Here is a tiny trained network, its code and every weight. The questions are about switching its units off for an input and a target symbol, where a switched-off unit gives its printed mean instead of its output.

import numpy as np


def w(rows, s, z=0):
    codes = np.array(rows[::2]) - 128.0
    scale = np.full(codes.shape[1], s)
    scale[-1] = z or s
    return codes * scale


def f(y):
    return y / 2 * (1 + np.tanh(0.7978845608 * (y + 0.044715 * y**3)))


def softmax(a):
    e = np.exp(a - a.max(-1, keepdims=True))
    return e / e.sum(-1, keepdims=True)


def log_softmax(a):
    a = a - a.max(-1, keepdims=True)
    return a - np.log(np.exp(a).sum(-1, keepdims=True))


def net(x, mask):
    ids = ['ΓΠΦβδζηλστψ'.index(c) for c in x.split()]
    T = len(ids)
    res = E[ids] + P[:T]
    r = res
    for j in range(2):
        rows = slice(4 * j, 4 * j + 4)
        q, k, v = (r @ M[0][rows].T for M in (Q, K, V))
        z = softmax(np.where(np.tri(T) > 0, q @ k.T / 4**0.5, -1e9)) @ v
        o = O[0][rows]
        res = res + np.where(mask[j], z, o[:, -1]) @ o[:, :-1]
    y = f(res @ A[0][:, :-1].T + A[0][:, -1])
    res = res + np.where(mask[2:14], y, B[0][:, -1]) @ B[0][:, :-1]
    return log_softmax(res[-1] @ U[:, :-1].T + U[:, -1])


Q, K, V, O, A, B = {}, {}, {}, {}, {}, {}
E = w([
[82,148,138],'Γ',
[69,113,204],'Π',
[136,156,157],'Φ',
[83,154,203],'β',
[152,123,134],'δ',
[56,153,228],'ζ',
[181,112,111],'η',
[117,112,165],'λ',
[165,73,122],'σ',
[252,75,46],'τ',
[211,123,91],'ψ',
],0.015)
P = w([
[104,146,121],'0',
[167,142,170],'1',
[182,82,170],'2',
[103,73,103],'3',
[34,198,67],'4',
[117,227,131],'5',
[209,95,203],'6',
[120,7,114],'7',
[64,88,42],'8',
],0.02)
Q[0] = w([
[26,101,35],'H1',
[205,181,229],'H1',
[160,43,165],'H1',
[124,17,177],'H1',
[79,196,89],'H2',
[167,253,234],'H2',
[255,157,106],'H2',
[52,166,15],'H2',
],0.0098)
K[0] = w([
[217,123,219],'H1',
[93,123,92],'H1',
[147,191,87],'H1',
[121,251,128],'H1',
[171,143,145],'H2',
[66,99,69],'H2',
[103,124,98],'H2',
[147,78,179],'H2',
],0.016)
V[0] = w([
[178,198,205],'H1',
[10,108,208],'H1',
[57,119,189],'H1',
[41,125,193],'H1',
[147,54,122],'H2',
[142,164,78],'H2',
[199,172,135],'H2',
[175,48,115],'H2',
],0.013)
O[0] = w([
[199,246,77,253],'H1',
[114,100,62,131],'H1',
[81,132,60,145],'H1',
[103,118,96,135],'H1',
[115,25,192,185],'H2',
[150,188,133,36],'H2',
[112,174,158,194],'H2',
[152,87,104,209],'H2',
],0.013,0.0028)
A[0] = w([
[110,65,172,181],'N1',
[106,152,57,79],'N2',
[84,180,210,1],'N3',
[65,227,150,239],'N4',
[186,2,134,203],'N5',
[154,105,16,219],'N6',
[206,94,115,141],'N7',
[119,65,64,132],'N8',
[69,52,97,111],'N9',
[79,178,136,98],'N10',
[168,236,109,167],'N11',
[119,114,125,76],'N12',
],0.0094,0.0037)
B[0] = w([
[158,234,28,190],'N1',
[104,47,150,198],'N2',
[77,108,75,169],'N3',
[248,132,124,170],'N4',
[2,177,101,239],'N5',
[130,138,160,251],'N6',
[98,122,153,176],'N7',
[136,133,212,207],'N8',
[171,157,184,194],'N9',
[139,110,151,137],'N10',
[170,48,67,180],'N11',
[186,177,121,125],'N12',
],0.0083,0.013)
U = w([
[89,116,38,78],'Γ',
[116,180,92,254],'Π',
[1,216,15,153],'Φ',
[146,201,23,117],'β',
[88,226,170,70],'δ',
[66,58,179,172],'ζ',
[123,174,138,131],'η',
[104,155,94,88],'λ',
[84,125,112,142],'σ',
[169,146,205,79],'τ',
[90,90,71,113],'ψ',
],0.0091,0.0063)

Each question gives the input, a string of symbols that net reads in full, and the target symbol t.
The units are the heads (4 rows each of Q, K, V and O) and the neurons (one row each of A and B). Each row of codes is followed by its name. A weight is (code - 128) times the scale printed after its matrix; where a second scale follows, it is the last column's (O, A, B and U).
mask holds one flag per unit, heads first, then neurons. A switched-off unit (its flag False) gives its mean, the last column of its rows in O or B, instead of its output. The means were averaged over made-up inputs and are rounded, as every weight is.
A unit's drop is (log p(t) with every unit on - log p(t) with that unit switched off) / (log p(t) with every unit on - log p(t) with every unit switched off).
The circuit of an input: a set's keep is (log p(t) with only the set's units on - log p(t) with every unit switched off) / (log p(t) with every unit on - log p(t) with every unit switched off). Starting from the 12 units with the biggest drops (on a tie, the unit counted first), units are removed one at a time, each time the one whose removal leaves the highest keep (on an exact tie, the one counted first), for as long as the keep stays at least 0.8.
circuit, biggest first: the units of the circuit, biggest drop first
most important unit: the unit with the biggest drop
top k neurons: the k neurons with the biggest drops, biggest first
which heads matter: for each layer, one digit per head in row order, 1 if its drop is at least 0.15 and else 0, layers parted by /
input Φ η σ ψ Π σ Π β β, target ζ: top 3 neurons -> (N2; N1; N8)
input σ Π Π σ σ, target ζ: top 2 neurons -> (N2; N8)
input δ Π η σ Φ Π τ, target β: most important unit -> H2
input τ ψ τ, target δ: circuit, biggest first -> (N5; H1; N1)
input Φ σ Π σ Φ σ η, target β: circuit, biggest first -> (H2; N11)
input Π η σ, target ζ: top 3 neurons -> (N8; N2; N1)
input δ σ ψ ψ Φ, target τ: circuit, biggest first -> (H1; N4)
input Π σ δ, target ζ: top 3 neurons -> (N8; N2; N1)
input η ψ Φ ψ Π, target β: circuit, biggest first -> (H1; N4)
input Π σ ζ Π τ Π η, target δ: circuit, biggest first -> (H1; N1; N5)
input Φ σ σ ζ, target Φ: circuit, biggest first -> (H2; N1; N5)
input σ σ σ Φ, target Φ: circuit, biggest first -> (H2; N5; N1)
input σ σ Φ Φ ζ Φ, target β: which heads matter -> 01
input η Π Π σ τ, target ζ: circuit, biggest first -> (H2; N8; N1)
input τ σ σ, target δ: top 2 neurons -> (N1; N5)
input τ ψ ψ Π η, target τ: circuit, biggest first -> (H1)
input σ Π σ, target Φ: circuit, biggest first -> (N5; N1; H1)
input ζ σ δ λ σ σ η Π, target Φ: circuit, biggest first -> (N5; N1)
input σ β Π ψ ζ τ Π σ λ, target ζ: top 2 neurons -> (N2; N8)
input ψ σ σ η, target Φ: most important unit -> N5
input δ ψ Φ ζ, target τ: top 2 neurons -> (N5; N4)
input Π Π ψ, target ζ: top 4 neurons -> (N8; N2; N1; N6)
